Below are the code and all the weights of a small trained network. Each question names an input and a class and asks about switching units off, where a switched-off unit gives its printed mean instead of its output.

import numpy as np


def w(rows, s, z=0):
    codes = np.array(rows[::2]) - 128.0
    scale = np.full(codes.shape[1], s)
    scale[-1] = z or s
    return codes * scale


def norm(h):
    return h / np.sqrt((h * h).mean(-1, keepdims=True) + 1e-5)


def f(y):
    return np.maximum(y, 0)


def log_softmax(a):
    a = a - a.max(-1, keepdims=True)
    return a - np.log(np.exp(a).sum(-1, keepdims=True))


def net(x, mask):
    res = np.array(x, float).reshape(1, 5) / 4 @ E
    u = 0
    for l in range(4):
        y = f(norm(res) @ A[l][:, :-1].T + A[l][:, -1])
        res = res + np.where(mask[u : u + 9], y, B[l][:, -1]) @ B[l][:, :-1]
        u += 9
    return log_softmax(norm(res)[-1] @ U[:, :-1].T + U[:, -1])


A, B = {}, {}
E = w([
[130,126,126,129,128,130],'x0',
[25,91,100,182,55,1],'x1',
[126,127,129,124,130,133],'x2',
[94,208,142,83,18,190],'x3',
[150,84,217,2,98,97],'x4',
],0.0075)
A[0] = w([
[201,19,187,79,120,129,132],'L0N1',
[135,156,210,45,1,139,211],'L0N2',
[178,180,71,171,16,151,148],'L0N3',
[174,145,99,123,179,91,65],'L0N4',
[89,183,99,199,171,162,252],'L0N5',
[183,142,87,104,213,204,173],'L0N6',
[201,107,206,129,129,152,60],'L0N7',
[146,130,192,115,184,55,113],'L0N8',
[160,59,91,161,167,159,195],'L0N9',
],0.0073,0.0018)
B[0] = w([
[149,70,97,172,119,103,195],'L0N1',
[135,78,185,159,107,127,254],'L0N2',
[174,127,162,187,130,97,202],'L0N3',
[226,195,133,120,116,179,157],'L0N4',
[99,33,143,114,89,175,229],'L0N5',
[74,178,158,154,202,94,222],'L0N6',
[28,231,154,36,197,191,167],'L0N7',
[159,92,240,117,24,159,170],'L0N8',
[88,171,186,198,2,125,193],'L0N9',
],0.0068,0.0064)
A[1] = w([
[85,79,134,129,254,75,134],'L1N1',
[180,75,123,172,203,55,216],'L1N2',
[103,140,129,83,186,101,1],'L1N3',
[159,67,105,161,122,112,246],'L1N4',
[108,113,145,157,63,127,82],'L1N5',
[132,70,139,113,95,57,146],'L1N6',
[65,123,107,71,97,85,116],'L1N7',
[105,176,116,88,64,154,100],'L1N8',
[109,94,126,119,135,60,14],'L1N9',
],0.0096,0.0014)
B[1] = w([
[133,142,192,164,127,96,177],'L1N1',
[149,148,179,165,38,191,201],'L1N2',
[120,126,160,123,94,75,138],'L1N3',
[92,129,147,108,104,176,215],'L1N4',
[106,153,141,114,140,149,254],'L1N5',
[91,186,139,145,209,130,242],'L1N6',
[140,69,146,115,223,96,177],'L1N7',
[254,117,185,241,115,126,165],'L1N8',
[150,187,160,77,125,134,180],'L1N9',
],0.0084,0.0058)
A[2] = w([
[191,152,133,105,131,156,79],'L2N1',
[147,121,144,131,127,76,3],'L2N2',
[118,148,101,141,91,9,144],'L2N3',
[160,150,171,150,128,89,105],'L2N4',
[143,154,72,148,126,124,118],'L2N5',
[197,112,145,105,119,55,65],'L2N6',
[188,164,97,75,174,155,169],'L2N7',
[74,97,148,160,130,135,200],'L2N8',
[165,135,101,106,124,171,183],'L2N9',
],0.014,0.0026)
B[2] = w([
[185,204,174,102,174,99,158],'L2N1',
[147,140,39,143,182,171,140],'L2N2',
[60,122,191,158,245,126,166],'L2N3',
[176,163,124,110,23,114,206],'L2N4',
[121,51,141,108,185,167,136],'L2N5',
[126,71,171,155,10,173,145],'L2N6',
[67,137,174,140,219,59,149],'L2N7',
[202,229,170,31,171,142,255],'L2N8',
[122,8,255,217,179,6,142],'L2N9',
],0.0058,0.009)
A[3] = w([
[163,141,135,165,46,84,120],'L3N1',
[125,68,130,63,117,112,113],'L3N2',
[154,171,219,149,150,113,213],'L3N3',
[196,144,110,137,95,101,102],'L3N4',
[81,82,122,150,115,43,96],'L3N5',
[158,159,171,21,90,140,251],'L3N6',
[206,124,103,231,169,117,18],'L3N7',
[94,183,44,254,183,204,212],'L3N8',
[49,112,154,179,49,15,138],'L3N9',
],0.0094,0.0028)
B[3] = w([
[122,106,116,133,149,210,151],'L3N1',
[99,27,151,94,69,60,134],'L3N2',
[56,167,9,106,84,138,248],'L3N3',
[99,196,94,163,92,98,134],'L3N4',
[167,174,126,50,226,151,132],'L3N5',
[85,71,51,184,135,94,196],'L3N6',
[123,103,154,153,141,125,141],'L3N7',
[120,32,161,1,73,32,182],'L3N8',
[249,154,168,146,186,217,159],'L3N9',
],0.0079,0.016)
U = w([
[51,140,119,96,109,145,254],'0',
[123,5,183,75,102,81,190],'1',
[97,212,168,74,236,128,141],'2',
[68,157,99,93,82,132,154],'3',
[169,146,163,189,57,198,110],'4',
[116,116,16,123,142,116,36],'5',
[182,79,36,110,203,84,13],'6',
[174,33,52,176,237,128,16],'7',
],0.012,0.006)

Each question gives the input, the list of numbers given to net, and the class t.
The units are the neurons (one row each of A and B). Each row of codes is followed by its name. A weight is (code - 128) times the scale printed after its matrix; where a second scale follows, it is the last column's (A, B and U).
mask holds one flag per neuron, layer by layer. A switched-off neuron (its flag False) gives its mean, the last column of its row in B, instead of its output. The means were averaged over made-up inputs and are rounded, as every weight is.
A unit's drop is (log p(t) with every unit on - log p(t) with that unit switched off) / (log p(t) with every unit on - log p(t) with every unit switched off).
The circuit of an input: a set's keep is (log p(t) with only the set's units on - log p(t) with every unit switched off) / (log p(t) with every unit on - log p(t) with every unit switched off). Starting from the 12 units with the biggest drops (on a tie, the unit counted first), units are removed one at a time, each time the one whose removal leaves the highest keep (on an exact tie, the one counted first), for as long as the keep stays at least 0.8.
units of the circuit, in order: the units of the circuit, biggest drop first
most important unit: the unit with the biggest drop
k most important neurons: the k neurons with the biggest drops, biggest first
k most important neurons of layer l: the k neurons of layer l with the biggest drops, biggest first
input [6,5,-1,7,3], class 4: units of the circuit, in order -> [L1N8 L3N9]
input [0,3,4,-5,-1], class 4: 2 most important neurons -> [L1N2 L3N8]
input [-3,6,1,3,1], class 2: most important unit -> L2N3
input [-4,8,-5,8,6], class 2: 3 most important neurons of layer 1 -> [L1N6 L1N2 L1N7]
input [-4,7,4,-4,-8], class 1: units of the circuit, in order -> [L3N8 L3N3]
input [-8,-1,4,-5,-4], class 3: units of the circuit, in order -> [L0N9 L0N2 L3N8]
input [-6,6,4,-7,-5], class 4: units of the circuit, in order -> [L1N2 L3N9]
input [0,6,-2,0,-5], class 2: units of the circuit, in order -> [L3N9 L2N3]
input [4,7,2,0,-5], class 2: units of the circuit, in order -> [L3N9 L3N5]
input [-5,5,-4,5,0], class 2: units of the circuit, in order -> [L2N3 L1N2 L3N9]
input [-3,7,6,-1,-7], class 1: units of the circuit, in order -> [L3N8 L3N3]
input [2,5,7,-4,5], class 0: 2 most important neurons -> [L1N6 L3N8]
input [7,0,1,-6,-6], class 3: 2 most important neurons -> [L2N8 L1N2]
input [4,-2,-4,8,0], class 4: units of the circuit, in order -> [L1N8]
input [6,-8,2,8,4], class 2: 2 most important neurons -> [L2N7 L2N1]
input [4,-4,5,-6,-5], class 4: 3 most important neurons -> [L1N2 L1N6 L1N1]
input [8,-4,3,-7,-2], class 3: 2 most important neurons of layer 0 -> [L0N6 L0N9]
input [5,5,-2,6,1], class 4: 3 most important neurons -> [L1N8 L3N8 L3N9]
input [7,-3,-3,-4,-4], class 3: 2 most important neurons of layer 0 -> [L0N6 L0N9]
input [0,2,-1,6,-4], class 4: 2 most important neurons -> [L1N8 L1N6]
